Here is a tiny trained network, its code and every weight. The questions are about switching its units off for an input and a class, where a switched-off unit gives its printed mean instead of its output.

import numpy as np


def w(rows, s, z=0):
    codes = np.array(rows[::2]) - 128.0
    scale = np.full(codes.shape[1], s)
    scale[-1] = z or s
    return codes * scale


def f(y):
    return y / 2 * (1 + np.tanh(0.7978845608 * (y + 0.044715 * y**3)))


def log_softmax(a):
    a = a - a.max(-1, keepdims=True)
    return a - np.log(np.exp(a).sum(-1, keepdims=True))


def net(x, mask):
    res = np.array(x, float).reshape(1, 6) / 4 @ E
    y = f(res @ A[0][:, :-1].T + A[0][:, -1])
    res = res + np.where(mask, y, B[0][:, -1]) @ B[0][:, :-1]
    return log_softmax(res[-1] @ U[:, :-1].T + U[:, -1])


A, B = {}, {}
E = w([
[134,114,126,135,115,135,146,128],'x0',
[116,106,120,135,111,124,138,130],'x1',
[135,132,107,249,161,77,132,105],'x2',
[120,195,117,174,71,184,82,191],'x3',
[68,123,98,140,183,221,177,143],'x4',
[91,167,208,122,127,95,208,148],'x5',
],0.013)
A[0] = w([
[129,102,144,39,107,163,117,135,124],'neuron 1',
[75,151,237,127,122,91,175,157,31],'neuron 2',
[90,170,110,155,77,151,86,161,58],'neuron 3',
[157,82,33,111,117,152,86,112,63],'neuron 4',
[127,130,170,49,89,172,112,144,98],'neuron 5',
[139,159,130,249,161,92,172,109,99],'neuron 6',
[158,161,127,108,58,60,89,90,104],'neuron 7',
[122,137,194,143,78,144,189,113,64],'neuron 8',
[116,137,129,225,161,87,131,98,90],'neuron 9',
[171,72,67,120,133,191,39,79,56],'neuron 10',
[105,85,96,134,184,204,134,144,115],'neuron 11',
[73,172,176,101,80,116,177,106,94],'neuron 12',
[159,203,35,154,49,194,88,118,77],'neuron 13',
[77,64,112,24,183,54,142,73,40],'neuron 14',
[150,81,34,104,134,150,76,106,33],'neuron 15',
[133,153,146,211,128,140,106,111,102],'neuron 16',
[190,98,144,107,51,53,85,137,107],'neuron 17',
[195,150,119,122,119,158,165,105,39],'neuron 18',
[65,158,191,140,166,146,182,142,110],'neuron 19',
[129,138,140,8,79,164,160,149,123],'neuron 20',
[134,84,152,104,195,89,172,130,22],'neuron 21',
[106,130,153,60,95,170,119,117,89],'neuron 22',
[106,166,90,117,120,107,133,104,132],'neuron 23',
[68,111,154,148,159,192,172,123,95],'neuron 24',
[185,88,88,90,199,131,136,52,56],'neuron 25',
[113,90,183,50,77,179,106,175,108],'neuron 26',
[48,154,34,122,206,205,186,138,125],'neuron 27',
[37,139,192,121,110,53,168,188,87],'neuron 28',
[112,146,83,137,90,142,100,123,3],'neuron 29',
[186,163,142,101,39,32,130,134,149],'neuron 30',
[87,254,157,156,57,116,156,229,46],'neuron 31',
[113,94,109,87,175,75,156,47,48],'neuron 32',
[197,132,158,140,103,86,105,146,94],'neuron 33',
[116,63,150,118,206,88,160,45,104],'neuron 34',
],0.0094,0.0033)
B[0] = w([
[71,59,65,213,202,62,116,142,205],'neuron 1',
[211,178,173,63,124,58,125,86,211],'neuron 2',
[146,161,123,103,94,149,198,206,183],'neuron 3',
[195,141,135,32,96,39,118,72,194],'neuron 4',
[109,52,78,170,193,132,149,131,204],'neuron 5',
[95,50,63,179,219,58,92,135,240],'neuron 6',
[83,128,178,159,125,216,87,127,207],'neuron 7',
[158,95,125,95,117,107,111,111,170],'neuron 8',
[110,37,52,254,209,31,134,128,217],'neuron 9',
[194,160,166,56,143,53,126,90,215],'neuron 10',
[108,131,193,134,116,182,88,77,199],'neuron 11',
[193,180,100,122,127,60,112,63,189],'neuron 12',
[140,217,120,75,65,101,190,187,216],'neuron 13',
[114,153,116,113,81,159,167,202,245],'neuron 14',
[201,160,117,74,114,58,111,62,194],'neuron 15',
[100,67,82,143,171,133,194,156,179],'neuron 16',
[42,105,187,165,77,192,73,104,225],'neuron 17',
[148,124,124,138,126,119,115,134,120],'neuron 18',
[153,158,157,94,107,93,83,70,201],'neuron 19',
[110,71,64,171,189,95,116,124,233],'neuron 20',
[126,154,141,111,99,127,165,157,191],'neuron 21',
[103,81,90,193,206,101,109,162,185],'neuron 22',
[132,133,114,130,134,143,143,115,130],'neuron 23',
[117,131,163,155,106,163,87,87,195],'neuron 24',
[158,160,157,89,106,138,162,199,208],'neuron 25',
[111,38,63,187,223,99,134,152,217],'neuron 26',
[66,163,203,199,55,253,42,72,247],'neuron 27',
[192,214,153,58,115,61,96,68,211],'neuron 28',
[164,210,132,134,110,119,144,140,143],'neuron 29',
[57,108,180,185,97,216,37,85,237],'neuron 30',
[155,168,142,85,66,120,242,179,234],'neuron 31',
[112,159,102,125,71,157,170,184,216],'neuron 32',
[80,127,174,135,151,195,110,129,181],'neuron 33',
[132,147,116,120,63,174,174,232,246],'neuron 34',
],0.0072,0.011)
U = w([
[76,142,180,160,109,223,91,71,105],'0',
[116,112,49,177,212,108,146,154,123],'1',
[204,159,143,78,124,94,141,71,253],'2',
[138,160,117,108,85,167,208,253,12],'3',
],0.014,0.0034)

Each question gives the input, the list of numbers given to net, and the class t.
The units are the neurons (one row each of A and B). Each row of codes is followed by its name. A weight is (code - 128) times the scale printed after its matrix; where a second scale follows, it is the last column's (A, B and U).
mask holds one flag per neuron, in row order. A switched-off neuron (its flag False) gives its mean, the last column of its row in B, instead of its output. The means were averaged over made-up inputs and are rounded, as every weight is.
A unit's drop is (log p(t) with every unit on - log p(t) with that unit switched off) / (log p(t) with every unit on - log p(t) with every unit switched off).
The circuit of an input: a set's keep is (log p(t) with only the set's units on - log p(t) with every unit switched off) / (log p(t) with every unit on - log p(t) with every unit switched off). Starting from the 12 units with the biggest drops (on a tie, the unit counted first), units are removed one at a time, each time the one whose removal leaves the highest keep (on an exact tie, the one counted first), for as long as the keep stays at least 0.8.
units of the circuit, in order: the units of the circuit, biggest drop first
most important unit: the unit with the biggest drop
top k neurons: the k neurons with the biggest drops, biggest first
drop when u is switched off: that unit's drop, to one decimal
input [-7,-4,-1,7,6,-3], class 3: top 4 neurons -> neuron 13; neuron 3; neuron 30; neuron 31
input [1,-1,-4,-6,-5,-1], class 3: most important unit -> neuron 14
input [3,-2,3,-7,7,6], class 0: top 3 neurons -> neuron 27; neuron 24; neuron 19
input [6,0,-8,0,5,-8], class 1: top 2 neurons -> neuron 1; neuron 26
input [8,1,7,-7,-2,8], class 2: top 4 neurons -> neuron 28; neuron 2; neuron 19; neuron 26
input [-5,6,3,3,6,-7], class 2: units of the circuit, in order -> neuron 10; neuron 4
input [3,8,7,-8,4,-7], class 3: top 3 neurons -> neuron 34; neuron 25; neuron 32
input [-4,0,1,-8,4,-7], class 3: top 2 neurons -> neuron 34; neuron 14
input [1,3,-7,7,-4,-4], class 1: top 4 neurons -> neuron 26; neuron 1; neuron 20; neuron 5
input [-6,1,-2,8,-8,6], class 0: top 3 neurons -> neuron 30; neuron 17; neuron 7
input [-6,1,3,-8,-8,7], class 0: top 2 neurons -> neuron 30; neuron 17
input [-3,-2,-2,-3,3,4], class 2: top 2 neurons -> neuron 30; neuron 17
input [-3,6,-7,-2,5,-6], class 1: top 2 neurons -> neuron 1; neuron 26
input [-4,-7,7,-2,7,2], class 0: most important unit -> neuron 27
input [-1,-8,6,5,3,7], class 2: drop when neuron 2 is switched off -> 0.4
input [4,-1,1,6,4,-3], class 3: drop when neuron 13 is switched off -> 1.1
input [0,2,2,-4,-3,0], class 3: drop when neuron 27 is switched off -> 0.4
input [2,-8,-3,-8,4,-6], class 3: drop when neuron 14 is switched off -> 0.2
